Below are the code and all the weights of a small trained network. Each question names an input and a class and asks about switching units off, where a switched-off unit gives its printed mean instead of its output.

import numpy as np


def w(rows, s, z=0):
    codes = np.array(rows[::2]) - 128.0
    scale = np.full(codes.shape[1], s)
    scale[-1] = z or s
    return codes * scale


def f(y):
    return np.maximum(y, 0)


def log_softmax(a):
    a = a - a.max(-1, keepdims=True)
    return a - np.log(np.exp(a).sum(-1, keepdims=True))


def net(x, mask):
    res = np.array(x, float).reshape(1, 7) / 4 @ E
    y = f(res @ A[0][:, :-1].T + A[0][:, -1])
    res = res + np.where(mask, y, B[0][:, -1]) @ B[0][:, :-1]
    return log_softmax(res[-1] @ U[:, :-1].T + U[:, -1])


A, B = {}, {}
E = w([
[111,174,122,141],'x0',
[131,116,129,125],'x1',
[93,105,245,2],'x2',
[116,161,125,133],'x3',
[141,71,250,243],'x4',
[97,199,118,144],'x5',
[247,231,197,133],'x6',
],0.0065)
A[0] = w([
[40,162,132,189,143],'neuron 0',
[127,124,118,62,116],'neuron 1',
[97,150,250,85,168],'neuron 2',
[185,154,80,114,42],'neuron 3',
[107,89,182,114,130],'neuron 4',
[60,121,116,34,143],'neuron 5',
[197,173,143,91,153],'neuron 6',
[95,167,156,129,142],'neuron 7',
[191,154,40,53,173],'neuron 8',
[119,143,212,103,1],'neuron 9',
[125,100,19,213,138],'neuron 10',
[60,124,119,22,125],'neuron 11',
[97,209,115,93,123],'neuron 12',
[74,177,174,158,116],'neuron 13',
[45,86,217,229,104],'neuron 14',
[151,159,85,103,170],'neuron 15',
[138,82,144,141,173],'neuron 16',
[176,149,80,103,47],'neuron 17',
[167,181,156,150,134],'neuron 18',
[87,128,132,99,126],'neuron 19',
[164,110,205,251,151],'neuron 20',
[125,148,110,145,115],'neuron 21',
[126,156,86,204,198],'neuron 22',
[104,76,131,90,147],'neuron 23',
[87,177,108,129,139],'neuron 24',
[186,155,141,87,185],'neuron 25',
[47,78,108,161,165],'neuron 26',
[181,138,146,200,89],'neuron 27',
],0.013,0.0075)
B[0] = w([
[130,114,135,136,174],'neuron 0',
[124,101,137,136,167],'neuron 1',
[129,159,202,123,243],'neuron 2',
[122,148,96,136,153],'neuron 3',
[130,156,118,144,183],'neuron 4',
[130,31,125,151,205],'neuron 5',
[148,204,121,125,199],'neuron 6',
[133,131,110,130,158],'neuron 7',
[131,209,189,119,228],'neuron 8',
[146,191,52,136,158],'neuron 9',
[149,223,169,113,225],'neuron 10',
[129,44,104,124,205],'neuron 11',
[123,106,141,141,184],'neuron 12',
[134,122,106,116,158],'neuron 13',
[167,252,150,107,221],'neuron 14',
[135,125,158,125,188],'neuron 15',
[122,142,104,132,179],'neuron 16',
[119,163,99,139,151],'neuron 17',
[123,115,118,126,183],'neuron 18',
[103,98,130,143,155],'neuron 19',
[96,45,74,135,244],'neuron 20',
[130,108,137,115,145],'neuron 21',
[127,109,96,130,214],'neuron 22',
[116,123,126,151,176],'neuron 23',
[131,102,134,122,166],'neuron 24',
[106,173,100,131,200],'neuron 25',
[127,203,172,112,200],'neuron 26',
[104,66,95,116,174],'neuron 27',
],0.022,0.011)
U = w([
[202,134,253,95,142],'0',
[194,178,89,133,229],'1',
[142,1,48,176,3],'2',
],0.0084,0.0018)

Each question gives the input, the list of numbers given to net, and the class t.
The units are the neurons (one row each of A and B). Each row of codes is followed by its name. A weight is (code - 128) times the scale printed after its matrix; where a second scale follows, it is the last column's (A, B and U).
mask holds one flag per neuron, in row order. A switched-off neuron (its flag False) gives its mean, the last column of its row in B, instead of its output. The means were averaged over made-up inputs and are rounded, as every weight is.
A unit's drop is (log p(t) with every unit on - log p(t) with that unit switched off) / (log p(t) with every unit on - log p(t) with every unit switched off).
The circuit of an input: a set's keep is (log p(t) with only the set's units on - log p(t) with every unit switched off) / (log p(t) with every unit on - log p(t) with every unit switched off). Starting from the 12 units with the biggest drops (on a tie, the unit counted first), units are removed one at a time, each time the one whose removal leaves the highest keep (on an exact tie, the one counted first), for as long as the keep stays at least 0.8.
circuit, biggest first: the units of the circuit, biggest drop first
most important unit: the unit with the biggest drop
k most important neurons: the k neurons with the biggest drops, biggest first
drop of u: that unit's drop, to one decimal
input [-2,8,-8,8,-1,4,-6], class 0: circuit, biggest first : [neuron 10; neuron 26]
input [0,-1,7,2,2,-4,6], class 1: most important unit : neuron 9
input [-6,0,-1,4,7,2,0], class 1: 3 most important neurons : [neuron 14; neuron 5; neuron 11]
input [0,4,1,-1,8,1,7], class 1: 2 most important neurons : [neuron 14; neuron 2]
input [-1,1,8,6,1,6,6], class 1: 4 most important neurons : [neuron 9; neuron 25; neuron 8; neuron 6]
input [-2,0,-6,8,-2,-1,0], class 0: 2 most important neurons : [neuron 20; neuron 10]
input [-8,3,-4,5,-4,-2,0], class 0: 3 most important neurons : [neuron 8; neuron 20; neuron 9]
input [7,3,4,4,-7,-4,-2], class 2: 2 most important neurons : [neuron 11; neuron 5]
input [1,-5,0,0,-2,1,-2], class 0: 2 most important neurons : [neuron 20; neuron 27]
input [-7,8,-2,-3,-3,-1,-8], class 0: 2 most important neurons : [neuron 26; neuron 10]
input [3,-4,6,-7,4,0,8], class 1: drop of neuron 9 : 0.3
input [-7,-1,-2,4,-7,4,-3], class 0: drop of neuron 8 : 0.4
input [3,4,-3,6,-8,-4,-4], class 0: drop of neuron 8 : 0.1
input [-1,-2,-1,5,6,5,7], class 2: circuit, biggest first : [neuron 20]
